22.5, -8.0, -6.9, -6.0, -2.5, -14.6, 6.6, 6.4, 20.5, -41.3, -5.8, 0.6, -2.7, 12.5, -2.7, 2.9, -12.7, -16.2, 0.9, 0.0, -1.6, 3.3, 10.3, 11.2, -8.0, 4.6, -7.3, 18.7, 13.1, 5.6, -35.8, -10.3, 3.7, -15.3, -4.1, 1.7, 2.6, -2.0, 1.1, 10.0, -11.4, 4.2, 6.7, 5.0, -3.0, -10.2, 4.2, -5.4, 9.3, -31.5, -4.7, 4.7, -5.4, -27.3, 6.7, -4.4, 28.3, 3.9, 10.4 -> (54), (80)
11.7, -4.5, -8.9, -11.8, 2.9, -8.0, -0.6, 3.8, 8.6, -59.7, -7.0, -13.4, 0.2, 12.6, 5.0, 2.0, -21.6, 2.8, 12.1, 2.2, 1.9, -12.4, 5.5, 8.6, -11.1, 10.1, -0.5, 22.9, 7.0, -3.6, -21.4, 1.3, -4.5, 1.5, 5.4, -10.4, 2.3, -1.5, -6.0, 16.2, -1.8, -0.2, -8.7, -5.7, -2.0, 14.8, 7.8, 14.2, -1.9, -17.9, -11.6, 9.1, 27.3, -13.6, 7.5, 4.0, 11.0, -4.0, -8.5 -> (62), (90)
27.8, 19.8, -23.3, -5.4, 14.8, -16.7, 3.8, -1.2, 2.5, -32.3, -19.6, -5.4, -9.9, 1.4, -5.0, 10.7, -25.2, -28.8, 6.9, 13.7, -4.5, 2.3, 5.7, 7.7, -25.4, -1.1, -1.1, 23.4, 11.9, 4.8, -28.1, 1.2, 9.1, -6.6, 0.1, 19.7, -1.0, -12.5, 2.9, 3.6, -3.2, -2.9, 0.7, -2.9, -4.8, -18.7, -3.7, 5.5, 4.8, -28.2, -18.7, -6.0, 6.1, -45.2, -0.4, 0.5, 43.3, 17.2, -6.5 -> (62), (80)
12.6, -9.5, -13.5, 20.9, 12.2, -9.1, 23.6, -2.4, 3.0, -27.3, -15.4, -12.0, -3.5, 8.5, -3.8, 14.0, -11.3, 2.1, -3.1, 3.9, -4.4, -6.5, 2.9, 8.3, -1.5, 1.1, 1.4, 11.5, 7.0, 3.7, -22.9, 13.5, 5.0, 2.2, -1.1, -6.0, 9.9, -1.2, 1.3, -10.6, -13.1, 8.2, 11.5, -2.0, -12.8, -0.7, -17.3, 36.6, -0.8, -1.8, -26.4, 2.0, 40.8, 15.5, -3.5, -25.9, 15.2, 23.0, -4.2 -> (62), (88)
10.1, 13.0, -10.9, -12.7, 13.9, -3.2, 11.1, 20.9, -1.7, -11.6, -12.5, -6.6, 1.7, -0.7, -10.5, 3.2, -1.3, -21.7, 4.6, -1.1, 0.0, -3.4, 18.2, 12.4, -7.4, 7.5, -2.3, 19.4, -8.2, 1.2, 0.3, 9.0, 1.6, -7.0, 10.8, 2.7, -1.1, -7.2, 3.9, -0.1, -3.7, -18.1, 0.8, -3.2, -5.2, 2.6, 7.4, 14.8, -3.5, 0.3, -18.2, -2.0, 1.9, -26.8, 7.0, -7.1, 14.2, 5.7, 5.7 -> (62), (87)
14.5, 10.9, -24.6, -2.3, 9.2, -5.6, 10.7, 5.4, 3.4, -17.8, -4.2, -6.2, -3.3, -6.4, -8.2, 4.5, -5.1, -14.3, 2.1, 4.0, -1.3, 4.9, 1.2, 0.4, -5.2, 11.5, 12.8, 19.6, 10.1, 2.9, -32.8, 1.1, 5.4, -7.0, 0.6, 1.5, 4.4, -4.7, 6.0, -2.3, -1.1, -8.1, -4.2, 2.3, -11.0, -11.5, -3.8, 8.2, -0.4, -4.6, -9.6, 5.7, 14.3, -12.4, 9.0, -12.5, 7.3, 17.7, 9.2 -> (52), (87)
0.8, 1.0, -1.5, -2.2, -0.4, -7.1, -1.4, -4.9, 8.5, -22.2, 1.5, 1.2, 17.6, 1.0, 8.9, 3.8, -20.5, -9.8, 3.8, -4.4, 0.2, 2.6, 4.9, 0.5, -2.1, -19.3, 9.0, 14.3, 15.2, -2.9, -30.0, -31.0, 8.2, -5.4, -2.4, -1.1, -6.9, -6.6, 6.3, 6.6, -8.3, 9.4, -0.3, -1.5, 0.4, -9.3, -10.9, 3.1, 1.1, 8.2, -20.8, -7.1, -10.4, -9.7, 3.0, 1.9, 4.8, 5.4, -11.2 -> (53), (90)
22.7, 0.9, -6.0, -7.8, -1.3, -7.9, 11.7, 0.6, 23.6, -36.4, -10.2, -2.6, -4.1, 5.1, 4.6, 5.4, -24.9, -21.1, 9.3, 17.8, -5.6, 10.9, 12.0, 9.3, -1.2, 12.0, 1.5, 20.9, 25.6, 9.2, -24.0, -4.6, 4.2, -14.4, -4.1, -2.0, 30.8, -6.6, 13.1, 5.1, 15.3, 2.4, -2.2, -2.3, -4.1, -6.5, -7.4, 24.8, 9.2, -14.6, -15.0, -8.8, 0.4, -31.1, 7.1, -11.0, 19.5, 16.2, -8.3 -> (54), (88)
3.5, 1.9, -5.3, -15.3, 7.1, -7.7, 15.3, -1.0, 13.7, -24.3, -4.0, -2.3, -4.2, -0.8, 10.8, 11.0, -21.1, -29.4, 1.9, 10.1, -4.3, 2.0, 4.7, -6.7, -6.7, -18.4, 5.3, 26.7, 2.7, -1.6, -23.0, -11.1, -0.4, -9.6, -0.5, -3.0, -4.5, -16.8, 11.0, -6.0, 3.5, -4.8, -7.6, -3.6, -6.0, -1.7, -21.5, 11.5, -10.7, 13.3, -11.1, 12.8, 5.6, 3.4, 12.5, -1.5, 7.3, 10.0, -8.1 -> (53), (90)
11.5, 1.0, -10.5, -8.7, 20.3, -9.7, 9.0, 6.4, 4.3, -22.1, -3.1, -1.2, -5.0, -8.9, 0.7, 2.1, 1.7, -23.5, 13.9, 7.4, -6.6, 7.1, 2.4, 1.8, -13.8, 2.5, 0.2, 5.1, 6.9, -2.1, 0.4, 6.2, -0.4, -4.4, -2.4, 3.5, 2.3, 5.2, -2.2, 5.2, -7.2, -0.4, -2.0, 0.0, -1.2, 0.6, -1.4, 9.6, -0.7, -4.1, -10.0, -4.7, 12.2, -26.6, -1.4, 6.8, 13.0, 14.9, -2.6 -> (54), (88)
13.1, 4.6, -8.4, 12.6, 21.2, -7.1, 11.0, -1.3, 8.4, 7.1, -2.8, -3.6, -0.9, -0.7, 5.9, -1.4, -6.9, -28.7, 2.9, 7.2, -7.8, 8.1, 5.5, 7.4, -8.3, -1.4, 12.8, 16.1, 22.5, -4.6, -6.4, -15.4, 3.0, -10.0, -3.3, 2.7, -0.5, -14.9, 7.3, -29.6, 11.1, -4.1, -8.3, -1.2, -9.6, -13.2, -20.3, -16.4, 5.7, -5.5, -4.2, 1.6, 2.2, -8.0, 11.3, -7.5, -8.1, 21.6, -5.2 -> (53), (90)
13.9, 6.9, -4.1, -2.7, 7.2, 4.5, -2.0, -1.9, 21.5, -48.1, -5.5, -2.5, 2.1, 3.5, 4.8, -8.1, -43.5, -31.4, -10.6, 5.1, -7.9, 12.9, -7.8, 18.6, -15.1, -10.2, 3.1, 21.9, 24.8, -5.6, -71.6, -3.6, 2.3, -6.4, -2.0, -15.0, 1.0, -16.1, -0.7, 16.0, -4.2, -6.0, -2.2, -4.4, -7.9, -12.5, 5.5, -20.1, 3.8, 5.4, -18.1, -1.8, 12.0, -32.0, 6.0, 8.0, 11.7, 7.0, -5.7 -> (53), (88)
